Below is a small trained network, with its code and all its weights. Each question gives an input and a target symbol and asks what happens when units are switched off, that is, made to give their printed mean instead of their output.

import numpy as np


def w(rows, s, z=0):
    codes = np.array(rows[::2]) - 128.0
    scale = np.full(codes.shape[1], s)
    scale[-1] = z or s
    return codes * scale


def f(y):
    return np.maximum(y, 0)


def softmax(a):
    e = np.exp(a - a.max(-1, keepdims=True))
    return e / e.sum(-1, keepdims=True)


def log_softmax(a):
    a = a - a.max(-1, keepdims=True)
    return a - np.log(np.exp(a).sum(-1, keepdims=True))


def net(x, mask):
    ids = ['ΔΞΣΨαβεηθλμπτφω'.index(c) for c in x.split()]
    T = len(ids)
    res = E[ids] + P[:T]
    r = res
    for j in range(2):
        rows = slice(3 * j, 3 * j + 3)
        q, k, v = (r @ M[0][rows].T for M in (Q, K, V))
        z = softmax(np.where(np.tri(T) > 0, q @ k.T / 3**0.5, -1e9)) @ v
        o = O[0][rows]
        res = res + np.where(mask[j], z, o[:, -1]) @ o[:, :-1]
    y = f(res @ A[0][:, :-1].T + A[0][:, -1])
    res = res + np.where(mask[2:26], y, B[0][:, -1]) @ B[0][:, :-1]
    return log_softmax(res[-1] @ U[:, :-1].T + U[:, -1])


Q, K, V, O, A, B = {}, {}, {}, {}, {}, {}
E = w([
[124,155,166],'Δ',
[108,120,98],'Ξ',
[189,87,158],'Σ',
[130,163,126],'Ψ',
[158,217,122],'α',
[22,148,45],'β',
[83,178,81],'ε',
[130,155,126],'η',
[161,220,123],'θ',
[6,65,192],'λ',
[163,230,125],'μ',
[115,74,120],'π',
[105,57,119],'τ',
[62,90,168],'φ',
[66,92,166],'ω',
],0.015)
P = w([
[6,2,24],'0',
[117,149,220],'1',
[106,5,19],'2',
[118,175,217],'3',
[160,43,16],'4',
[116,188,215],'5',
[194,70,13],'6',
[115,195,216],'7',
],0.0081)
Q[0] = w([
[64,61,170],'head 0',
[14,181,15],'head 0',
[122,240,5],'head 0',
[131,134,157],'head 1',
[110,162,115],'head 1',
[175,123,211],'head 1',
],0.015)
K[0] = w([
[108,65,117],'head 0',
[3,185,15],'head 0',
[70,231,68],'head 0',
[161,123,113],'head 1',
[126,168,102],'head 1',
[187,85,100],'head 1',
],0.018)
V[0] = w([
[179,110,82],'head 0',
[129,60,208],'head 0',
[85,195,125],'head 0',
[75,183,2],'head 1',
[41,172,81],'head 1',
[240,74,145],'head 1',
],0.0054)
O[0] = w([
[73,148,99,113],'head 0',
[155,232,138,198],'head 0',
[153,44,133,72],'head 0',
[114,172,47,172],'head 1',
[80,209,88,231],'head 1',
[176,3,144,8],'head 1',
],0.0048,0.0014)
A[0] = w([
[134,164,157,123],'neuron 0',
[149,105,100,188],'neuron 1',
[79,96,131,46],'neuron 2',
[114,121,66,99],'neuron 3',
[94,201,234,182],'neuron 4',
[140,157,132,164],'neuron 5',
[185,91,192,30],'neuron 6',
[131,67,116,125],'neuron 7',
[156,121,202,148],'neuron 8',
[163,132,99,215],'neuron 9',
[98,210,164,143],'neuron 10',
[93,105,159,88],'neuron 11',
[103,95,80,149],'neuron 12',
[162,134,101,210],'neuron 13',
[102,56,162,154],'neuron 14',
[94,147,187,24],'neuron 15',
[142,119,109,164],'neuron 16',
[153,121,196,148],'neuron 17',
[112,99,126,61],'neuron 18',
[150,178,244,107],'neuron 19',
[148,117,84,65],'neuron 20',
[118,104,48,2],'neuron 21',
[169,105,227,30],'neuron 22',
[112,183,150,56],'neuron 23',
],0.012,0.0053)
B[0] = w([
[133,162,120,157],'neuron 0',
[66,98,133,170],'neuron 1',
[138,117,168,156],'neuron 2',
[126,43,169,173],'neuron 3',
[200,128,4,254],'neuron 4',
[106,87,142,155],'neuron 5',
[87,168,14,154],'neuron 6',
[72,112,129,161],'neuron 7',
[232,170,130,186],'neuron 8',
[121,179,152,180],'neuron 9',
[72,36,168,199],'neuron 10',
[147,183,102,155],'neuron 11',
[94,164,184,193],'neuron 12',
[142,192,154,177],'neuron 13',
[188,196,107,194],'neuron 14',
[32,81,191,150],'neuron 15',
[107,116,137,153],'neuron 16',
[218,161,130,182],'neuron 17',
[124,85,150,135],'neuron 18',
[49,97,228,215],'neuron 19',
[128,133,85,142],'neuron 20',
[219,204,80,160],'neuron 21',
[30,24,199,168],'neuron 22',
[83,124,70,148],'neuron 23',
],0.022,0.0079)
U = w([
[76,84,116,78],'Δ',
[202,143,61,132],'Ξ',
[141,127,125,3],'Σ',
[40,185,236,225],'Ψ',
[168,130,59,178],'α',
[138,119,114,58],'β',
[235,99,216,194],'ε',
[217,160,39,165],'η',
[144,134,111,25],'θ',
[141,52,177,47],'λ',
[144,125,116,15],'μ',
[131,252,35,202],'π',
[139,137,104,23],'τ',
[147,122,2,177],'φ',
[134,134,119,10],'ω',
],0.0083,0.004)

Each question gives the input, a string of symbols that net reads in full, and the target symbol t.
The units are the heads (3 rows each of Q, K, V and O) and the neurons (one row each of A and B). Each row of codes is followed by its name. A weight is (code - 128) times the scale printed after its matrix; where a second scale follows, it is the last column's (O, A, B and U).
mask holds one flag per unit, heads first, then neurons. A switched-off unit (its flag False) gives its mean, the last column of its rows in O or B, instead of its output. The means were averaged over made-up inputs and are rounded, as every weight is.
A unit's drop is (log p(t) with every unit on - log p(t) with that unit switched off) / (log p(t) with every unit on - log p(t) with every unit switched off).
The circuit of an input: a set's keep is (log p(t) with only the set's units on - log p(t) with every unit switched off) / (log p(t) with every unit on - log p(t) with every unit switched off). Starting from the 12 units with the biggest drops (on a tie, the unit counted first), units are removed one at a time, each time the one whose removal leaves the highest keep (on an exact tie, the one counted first), for as long as the keep stays at least 0.8.
circuit, biggest first: the units of the circuit, biggest drop first
unit that matters most: the unit with the biggest drop
top k neurons: the k neurons with the biggest drops, biggest first
heads that matter: for each layer, one digit per head in row order, 1 if its drop is at least 0.15 and else 0, layers parted by /
drop when u is switched off: that unit's drop, to one decimal
input Σ Δ μ π λ λ Σ Ψ, target ε: circuit, biggest first : [head 1; neuron 8; neuron 6]
input Ξ λ λ β τ β Σ η, target ε: circuit, biggest first : [head 1; neuron 6; neuron 8]
input Σ Δ θ Σ Σ, target π: top 3 neurons : [neuron 6; neuron 19; neuron 10]
input Δ θ Ξ π η Δ, target λ: heads that matter : 00
input μ φ η Σ Δ β Ψ, target Ψ: heads that matter : 00
input λ α Ψ β λ Ψ Σ ω, target ε: heads that matter : 01
input τ λ η Δ Σ, target Ψ: heads that matter : 10
input θ β η β β Σ Σ, target π: top 2 neurons : [neuron 19; neuron 10]
input μ λ ε ε λ λ, target φ: unit that matters most : neuron 4
input Σ ω Δ Σ Σ λ Σ η, target ε: circuit, biggest first : [head 1; neuron 8]
input Ξ θ ε ω, target φ: heads that matter : 01
input ε Ξ ω, target Ψ: top 4 neurons : [neuron 4; neuron 12; neuron 8; neuron 17]
input β ε β ε Σ Δ, target λ: top 2 neurons : [neuron 19; neuron 4]
input Σ Ψ Σ Σ Σ Ψ, target ε: top 3 neurons : [neuron 19; neuron 8; neuron 17]
input Σ Σ τ, target Ψ: top 3 neurons : [neuron 4; neuron 12; neuron 7]
input Σ Σ Σ ω, target ε: top 4 neurons : [neuron 19; neuron 22; neuron 8; neuron 17]
input Ξ η θ μ Σ α, target ε: unit that matters most : neuron 19
input ω φ Σ μ, target ε: top 2 neurons : [neuron 19; neuron 8]
input Σ Σ β, target Ψ: top 2 neurons : [neuron 4; neuron 12]
input θ ε Σ β η ε, target φ: top 2 neurons : [neuron 19; neuron 4]
input Σ λ β, target Ψ: unit that matters most : neuron 4
input Σ Σ λ λ ε Δ Ξ, target Ψ: top 2 neurons : [neuron 4; neuron 12]
input λ Σ Δ τ Σ φ λ μ, target ε: drop when neuron 4 is switched off : 0.4
input θ Σ ε λ ε Σ λ, target π: drop when neuron 19 is switched off : 1.0
